Below is a small trained network, with its code and all its weights. Each question gives an input and a target symbol and asks what happens when units are switched off, that is, made to give their printed mean instead of their output.

import numpy as np


def w(rows, s, z=0):
    codes = np.array(rows[::2]) - 128.0
    scale = np.full(codes.shape[1], s)
    scale[-1] = z or s
    return codes * scale


def norm(h):
    return h / np.sqrt((h * h).mean(-1, keepdims=True) + 1e-5)


def f(y):
    return np.maximum(y, 0)


def softmax(a):
    e = np.exp(a - a.max(-1, keepdims=True))
    return e / e.sum(-1, keepdims=True)


def log_softmax(a):
    a = a - a.max(-1, keepdims=True)
    return a - np.log(np.exp(a).sum(-1, keepdims=True))


def net(x, mask):
    ids = ['αβγδεζηθλμξσφψω'.index(c) for c in x.split()]
    T = len(ids)
    res = E[ids] + P[:T]
    u = 0
    for l in range(3):
        q, k, v = (norm(res) @ M[l].T for M in (Q, K, V))
        z = softmax(np.where(np.tri(T) > 0, q @ k.T / 3**0.5, -1e9)) @ v
        res = res + np.where(mask[u], z, O[l][:, -1]) @ O[l][:, :-1]
        u += 1
        y = f(norm(res) @ A[l][:, :-1].T + A[l][:, -1])
        res = res + np.where(mask[u : u + 4], y, B[l][:, -1]) @ B[l][:, :-1]
        u += 4
    return log_softmax(norm(res)[-1] @ U[:, :-1].T + U[:, -1])


Q, K, V, O, A, B = {}, {}, {}, {}, {}, {}
E = w([
[150,102,175,185,103],'α',
[78,131,129,169,111],'β',
[93,128,112,163,133],'γ',
[122,96,206,252,102],'δ',
[156,88,124,189,85],'ε',
[103,130,114,157,148],'ζ',
[85,146,27,193,239],'η',
[190,83,87,75,18],'θ',
[139,140,135,66,179],'λ',
[157,88,112,178,77],'μ',
[164,108,198,113,135],'ξ',
[97,132,123,160,145],'σ',
[95,129,122,161,146],'φ',
[110,125,84,80,94],'ψ',
[92,129,153,65,101],'ω',
],0.025)
P = w([
[192,255,126,106,151],'0',
[136,126,112,129,88],'1',
[146,107,102,133,95],'2',
[134,93,110,137,104],'3',
[120,77,108,138,115],'4',
[104,64,106,138,122],'5',
[91,50,110,131,131],'6',
[83,33,111,131,133],'7',
[84,19,113,119,137],'8',
],0.0077)
Q[0] = w([
[133,92,121,63,155],'0.h0',
[255,2,208,2,131],'0.h0',
[129,189,176,33,52],'0.h0',
],0.0098)
K[0] = w([
[100,82,124,101,123],'0.h0',
[109,6,139,121,138],'0.h0',
[97,81,111,104,178],'0.h0',
],0.021)
V[0] = w([
[62,167,116,151,53],'0.h0',
[119,142,248,125,128],'0.h0',
[121,105,89,99,135],'0.h0',
],0.013)
O[0] = w([
[153,252,163,132,95,27],'0.h0',
[140,104,193,133,138,252],'0.h0',
[125,101,124,92,132,163],'0.h0',
],0.014,0.0037)
A[0] = w([
[146,32,126,179,110,82],'0.n0',
[169,112,91,85,131,2],'0.n1',
[126,151,163,189,164,164],'0.n2',
[253,93,107,218,46,10],'0.n3',
],0.013,0.0038)
B[0] = w([
[156,214,132,174,128,253],'0.n0',
[144,147,99,130,75,165],'0.n1',
[143,75,150,142,60,186],'0.n2',
[78,93,254,182,108,182],'0.n3',
],0.015,0.0057)
Q[1] = w([
[247,108,153,173,164],'1.h0',
[115,89,242,24,168],'1.h0',
[114,141,33,93,227],'1.h0',
],0.012)
K[1] = w([
[168,72,117,197,90],'1.h0',
[81,99,216,2,179],'1.h0',
[42,111,49,100,176],'1.h0',
],0.011)
V[1] = w([
[125,200,27,117,95],'1.h0',
[132,127,220,192,149],'1.h0',
[233,253,175,128,123],'1.h0',
],0.0067)
O[1] = w([
[120,84,177,83,190,1],'1.h0',
[148,147,51,101,126,165],'1.h0',
[100,2,74,136,163,63],'1.h0',
],0.0085,0.003)
A[1] = w([
[117,131,148,80,213,69],'1.n0',
[139,177,248,137,148,83],'1.n1',
[171,35,187,137,191,45],'1.n2',
[58,133,59,112,85,254],'1.n3',
],0.012,0.0046)
B[1] = w([
[74,158,108,126,29,239],'1.n0',
[199,174,129,82,255,230],'1.n1',
[112,41,117,7,209,242],'1.n2',
[147,164,62,43,182,253],'1.n3',
],0.0094,0.0054)
Q[2] = w([
[152,63,201,208,163],'2.h0',
[44,165,195,96,176],'2.h0',
[98,154,11,117,220],'2.h0',
],0.012)
K[2] = w([
[144,115,235,117,215],'2.h0',
[16,88,138,142,95],'2.h0',
[98,92,1,164,176],'2.h0',
],0.014)
V[2] = w([
[118,128,99,106,142],'2.h0',
[120,141,161,94,89],'2.h0',
[2,148,155,179,127],'2.h0',
],0.0081)
O[2] = w([
[131,155,114,82,154,230],'2.h0',
[93,138,199,135,72,104],'2.h0',
[132,140,158,255,190,1],'2.h0',
],0.0075,0.002)
A[2] = w([
[99,75,93,12,99,1],'2.n0',
[132,99,85,223,124,172],'2.n1',
[112,38,61,170,94,54],'2.n2',
[68,169,88,62,231,111],'2.n3',
],0.011,0.0055)
B[2] = w([
[122,118,96,233,162,230],'2.n0',
[71,102,154,47,216,161],'2.n1',
[253,141,136,114,108,137],'2.n2',
[72,109,217,155,92,249],'2.n3',
],0.012,0.011)
U = w([
[142,117,188,199,128,125],'α',
[147,193,124,166,120,254],'β',
[111,137,121,123,111,106],'γ',
[125,114,135,129,107,95],'δ',
[103,149,65,50,108,204],'ε',
[65,4,112,126,111,34],'ζ',
[116,135,122,126,123,88],'η',
[110,154,199,31,120,60],'θ',
[108,169,101,155,241,82],'λ',
[104,142,126,124,104,114],'μ',
[166,79,145,61,156,158],'ξ',
[144,124,88,140,119,210],'σ',
[145,122,91,142,117,211],'φ',
[105,137,130,116,128,74],'ψ',
[145,89,128,92,33,176],'ω',
],0.014,0.0053)

Each question gives the input, a string of symbols that net reads in full, and the target symbol t.
The units are the heads (3 rows each of Q, K, V and O) and the neurons (one row each of A and B). Each row of codes is followed by its name. A weight is (code - 128) times the scale printed after its matrix; where a second scale follows, it is the last column's (O, A, B and U).
mask holds one flag per unit, layer by layer, with each layer's heads first. A switched-off unit (its flag False) gives its mean, the last column of its rows in O or B, instead of its output. The means were averaged over made-up inputs and are rounded, as every weight is.
A unit's drop is (log p(t) with every unit on - log p(t) with that unit switched off) / (log p(t) with every unit on - log p(t) with every unit switched off).
The circuit of an input: a set's keep is (log p(t) with only the set's units on - log p(t) with every unit switched off) / (log p(t) with every unit on - log p(t) with every unit switched off). Starting from the 12 units with the biggest drops (on a tie, the unit counted first), units are removed one at a time, each time the one whose removal leaves the highest keep (on an exact tie, the one counted first), for as long as the keep stays at least 0.8.
circuit, biggest first: the units of the circuit, biggest drop first
unit that matters most: the unit with the biggest drop
k most important neurons: the k neurons with the biggest drops, biggest first
k most important neurons of layer l: the k neurons of layer l with the biggest drops, biggest first
input ω λ φ η θ γ, target ω: circuit, biggest first -> (0.h0 0.n2 2.n0 2.n3)
input ε ξ ε β ω ζ β, target ε: unit that matters most -> 0.h0
input ω α ξ ω ε λ ψ ψ λ, target ε: 4 most important neurons -> (0.n0 1.n0 1.n3 0.n1)
input ω β ξ, target ξ: circuit, biggest first -> (1.n2 2.n3)
input λ β ε λ λ ζ, target λ: 2 most important neurons of layer 2 -> (2.n1 2.n3)
input ω λ φ ε θ ξ λ ψ β, target ω: 2 most important neurons -> (0.n2 2.n0)
input λ ω λ ξ ξ α ψ μ γ, target λ: 3 most important neurons -> (0.n0 0.n3 1.n2)
input δ β ω λ λ λ ω, target ζ: circuit, biggest first -> (0.h0 2.n0)
input λ λ γ ω λ ζ λ ζ, target λ: 2 most important neurons -> (0.n0 1.n2)
input β ξ ω ω λ ω, target ζ: circuit, biggest first -> (0.h0 1.h0)
input ω λ ω λ ξ λ ω ω λ, target θ: circuit, biggest first -> (0.h0 1.n0)
input λ λ φ ξ ξ φ β, target λ: 3 most important neurons -> (0.n0 1.n2 2.n1)
input ξ λ α ψ ξ β, target ξ: 2 most important neurons -> (2.n1 2.n2)
input β ψ λ μ ω ζ λ λ β, target β: circuit, biggest first -> (0.h0)
input λ β μ μ λ β σ, target λ: 2 most important neurons -> (0.n0 0.n3)
input λ γ λ λ λ λ λ ω λ, target θ: 2 most important neurons of layer 1 -> (1.n1 1.n0)
input ω β λ ξ μ λ γ, target ω: 2 most important neurons -> (0.n2 1.n2)
input λ θ λ λ λ λ ε ψ, target ε: 2 most important neurons of layer 1 -> (1.n3 1.n2)
input ε λ λ λ δ ζ, target ε: 2 most important neurons -> (0.n2 0.n3)
input ω λ β β ξ λ λ ε μ, target α: most important neuron -> (0.n3)
input λ ω σ, target λ: 2 most important neurons -> (0.n0 1.n2)
input ε φ λ μ φ γ ω σ, target ε: 2 most important neurons of layer 2 -> (2.n0 2.n3)
input ξ λ ω β γ γ, target ξ: 2 most important neurons of layer 2 -> (2.n1 2.n2)
input ε λ λ φ, target ε: 2 most important neurons of layer 0 -> (0.n2 0.n3)
input β λ ζ, target β: 3 most important neurons -> (1.n2 2.n3 0.n2)
input ω α ξ ψ λ β ω φ φ, target ω: 3 most important neurons -> (0.n2 2.n0 1.n2)
input β λ ω ξ β δ λ φ, target β: circuit, biggest first -> (0.h0)
input ω β λ, target ζ: 2 most important neurons -> (0.n3 0.n2)
input θ λ σ, target θ: 2 most important neurons -> (0.n0 2.n0)
